Here is a tiny trained network, its code and every weight. The questions are about switching its units off for an input and a target symbol, where a switched-off unit gives its printed mean instead of its output.

import numpy as np


def w(rows, s, z=0):
    codes = np.array(rows[::2]) - 128.0
    scale = np.full(codes.shape[1], s)
    scale[-1] = z or s
    return codes * scale


def norm(h):
    return h / np.sqrt((h * h).mean(-1, keepdims=True) + 1e-5)


def f(y):
    return y / 2 * (1 + np.tanh(0.7978845608 * (y + 0.044715 * y**3)))


def softmax(a):
    e = np.exp(a - a.max(-1, keepdims=True))
    return e / e.sum(-1, keepdims=True)


def log_softmax(a):
    a = a - a.max(-1, keepdims=True)
    return a - np.log(np.exp(a).sum(-1, keepdims=True))


def net(x, mask):
    ids = ['ΘΣαβγδεζτφψ'.index(c) for c in x.split()]
    T = len(ids)
    res = E[ids] + P[:T]
    r = norm(res)
    for j in range(2):
        rows = slice(3 * j, 3 * j + 3)
        q, k, v = (r @ M[0][rows].T for M in (Q, K, V))
        z = softmax(np.where(np.tri(T) > 0, q @ k.T / 3**0.5, -1e9)) @ v
        o = O[0][rows]
        res = res + np.where(mask[j], z, o[:, -1]) @ o[:, :-1]
    y = f(norm(res) @ A[0][:, :-1].T + A[0][:, -1])
    res = res + np.where(mask[2:10], y, B[0][:, -1]) @ B[0][:, :-1]
    return log_softmax(norm(res)[-1] @ U[:, :-1].T + U[:, -1])


Q, K, V, O, A, B = {}, {}, {}, {}, {}, {}
E = w([
[141,133,91,125,47,116,143],'Θ',
[64,131,234,79,159,146,97],'Σ',
[3,165,96,108,73,146,89],'α',
[197,154,154,102,227,166,186],'β',
[109,75,138,181,54,75,123],'γ',
[92,72,135,183,49,72,112],'δ',
[103,190,65,138,127,164,151],'ε',
[140,101,137,204,241,111,145],'ζ',
[78,186,96,60,93,183,137],'τ',
[77,77,131,195,48,80,109],'φ',
[203,77,176,31,21,91,144],'ψ',
],0.016)
P = w([
[133,66,119,163,94,198,87],'0',
[130,109,142,165,102,126,77],'1',
[79,75,92,90,136,108,96],'2',
[109,152,169,179,93,143,155],'3',
[75,146,115,110,126,73,100],'4',
[62,117,123,119,117,130,212],'5',
[105,211,158,161,99,80,154],'6',
[51,152,93,88,139,48,163],'7',
[67,159,121,149,104,104,246],'8',
],0.014)
Q[0] = w([
[125,139,90,65,177,34,74],'H0',
[128,254,211,172,109,73,137],'H0',
[212,164,95,165,113,157,34],'H0',
[147,130,121,132,147,137,88],'H1',
[110,139,125,116,138,84,168],'H1',
[154,139,67,153,125,87,172],'H1',
],0.029)
K[0] = w([
[142,174,195,175,90,151,147],'H0',
[89,117,110,116,126,96,254],'H0',
[138,63,109,145,119,213,134],'H0',
[150,132,104,140,123,138,106],'H1',
[105,151,151,128,136,100,125],'H1',
[132,139,109,133,127,92,186],'H1',
],0.036)
V[0] = w([
[137,97,31,253,206,123,135],'H0',
[75,65,230,175,144,59,90],'H0',
[105,142,151,107,226,161,98],'H0',
[122,87,133,197,208,150,88],'H1',
[198,66,172,80,72,100,123],'H1',
[242,112,155,63,112,150,117],'H1',
],0.015)
O[0] = w([
[53,86,155,77,254,71,221,1],'H0',
[184,184,151,238,156,64,46,208],'H0',
[128,161,133,53,89,12,17,115],'H0',
[117,118,123,59,92,47,188,127],'H1',
[92,79,64,144,171,198,167,119],'H1',
[112,119,11,157,182,164,78,50],'H1',
],0.01,0.013)
A[0] = w([
[173,52,250,129,159,150,54,196],'N0',
[177,184,90,135,152,88,109,41],'N1',
[135,88,78,118,54,113,124,177],'N2',
[134,112,179,175,171,102,116,154],'N3',
[85,255,38,152,101,88,178,67],'N4',
[85,125,118,82,126,124,155,3],'N5',
[165,138,84,122,86,144,162,215],'N6',
[115,65,96,112,138,155,98,158],'N7',
],0.029,0.0042)
B[0] = w([
[25,112,105,92,209,161,72,254],'N0',
[164,153,188,127,133,149,252,206],'N1',
[120,75,99,118,106,130,124,232],'N2',
[187,109,140,122,19,128,168,207],'N3',
[22,120,76,108,156,144,62,178],'N4',
[141,175,88,165,88,166,93,160],'N5',
[189,158,163,108,158,140,159,213],'N6',
[126,154,168,116,135,68,114,145],'N7',
],0.026,0.013)
U = w([
[133,164,146,145,208,132,217,226],'Θ',
[123,222,222,144,84,116,72,50],'Σ',
[56,107,195,90,180,166,83,173],'α',
[123,144,46,137,129,69,94,254],'β',
[106,79,154,207,75,111,141,125],'γ',
[106,81,168,182,69,132,131,75],'δ',
[103,221,54,72,69,150,185,47],'ε',
[118,139,164,116,117,29,179,193],'ζ',
[206,109,150,1,82,154,100,37],'τ',
[101,68,170,180,67,124,130,65],'φ',
[193,141,114,202,138,173,85,186],'ψ',
],0.0085,0.0049)

Each question gives the input, a string of symbols that net reads in full, and the target symbol t.
The units are the heads (3 rows each of Q, K, V and O) and the neurons (one row each of A and B). Each row of codes is followed by its name. A weight is (code - 128) times the scale printed after its matrix; where a second scale follows, it is the last column's (O, A, B and U).
mask holds one flag per unit, heads first, then neurons. A switched-off unit (its flag False) gives its mean, the last column of its rows in O or B, instead of its output. The means were averaged over made-up inputs and are rounded, as every weight is.
A unit's drop is (log p(t) with every unit on - log p(t) with that unit switched off) / (log p(t) with every unit on - log p(t) with every unit switched off).
The circuit of an input: a set's keep is (log p(t) with only the set's units on - log p(t) with every unit switched off) / (log p(t) with every unit on - log p(t) with every unit switched off). Starting from all 10 units, units are removed one at a time, each time the one whose removal leaves the highest keep (on an exact tie, the one counted first), for as long as the keep stays at least 0.8.
circuit, biggest first: the units of the circuit, biggest drop first
k most important neurons: the k neurons with the biggest drops, biggest first
heads that matter: for each layer, one digit per head in row order, 1 if its drop is at least 0.15 and else 0, layers parted by /
input τ α Σ ψ γ ζ γ, target ζ: circuit, biggest first	(H0)
input τ τ ψ Θ, target ψ: heads that matter	01
input τ τ Σ τ Θ Σ, target Θ: heads that matter	10
input τ ε ζ α τ τ τ ε, target τ: circuit, biggest first	(H0, N6, N2)
input τ ψ Σ ε Σ, target ε: 3 most important neurons	(N5, N0, N4)
input Σ Σ φ Θ τ γ α γ, target α: circuit, biggest first	(N0, H1)
input Θ ζ τ ζ Θ Θ Θ, target Θ: heads that matter	10
input Θ β Θ τ α τ, target α: circuit, biggest first	(H1, N0)
input α τ τ α δ τ β, target τ: 4 most important neurons	(N1, N0, N2, N5)
input τ τ Θ τ Θ ε, target Θ: 2 most important neurons	(N3, N6)
input τ Σ ζ Σ τ φ ε ψ, target ε: circuit, biggest first	(H0, N5)
input τ α Θ, target α: 2 most important neurons	(N3, N7)
input φ δ ε γ, target ε: 3 most important neurons	(N5, N0, N3)
input Σ ζ Σ, target ζ: 2 most important neurons	(N3, N4)
input Θ ζ ψ, target ζ: most important neuron	(N3)
input Θ Σ β, target Θ: heads that matter	01
input Σ Σ α ψ Σ Σ Σ Σ Θ, target Σ: heads that matter	11
input Σ Σ Σ ζ τ ψ β Θ ψ, target Θ: circuit, biggest first	(H0, N6)
input τ α γ, target α: heads that matter	01
input α Σ Σ, target Σ: heads that matter	10
input Σ ζ Σ Σ Σ δ, target Σ: heads that matter	10
input τ Θ Σ φ γ ε Σ, target ε: most important neuron	(N5)
input τ γ Σ Σ ψ τ τ Θ, target τ: heads that matter	10
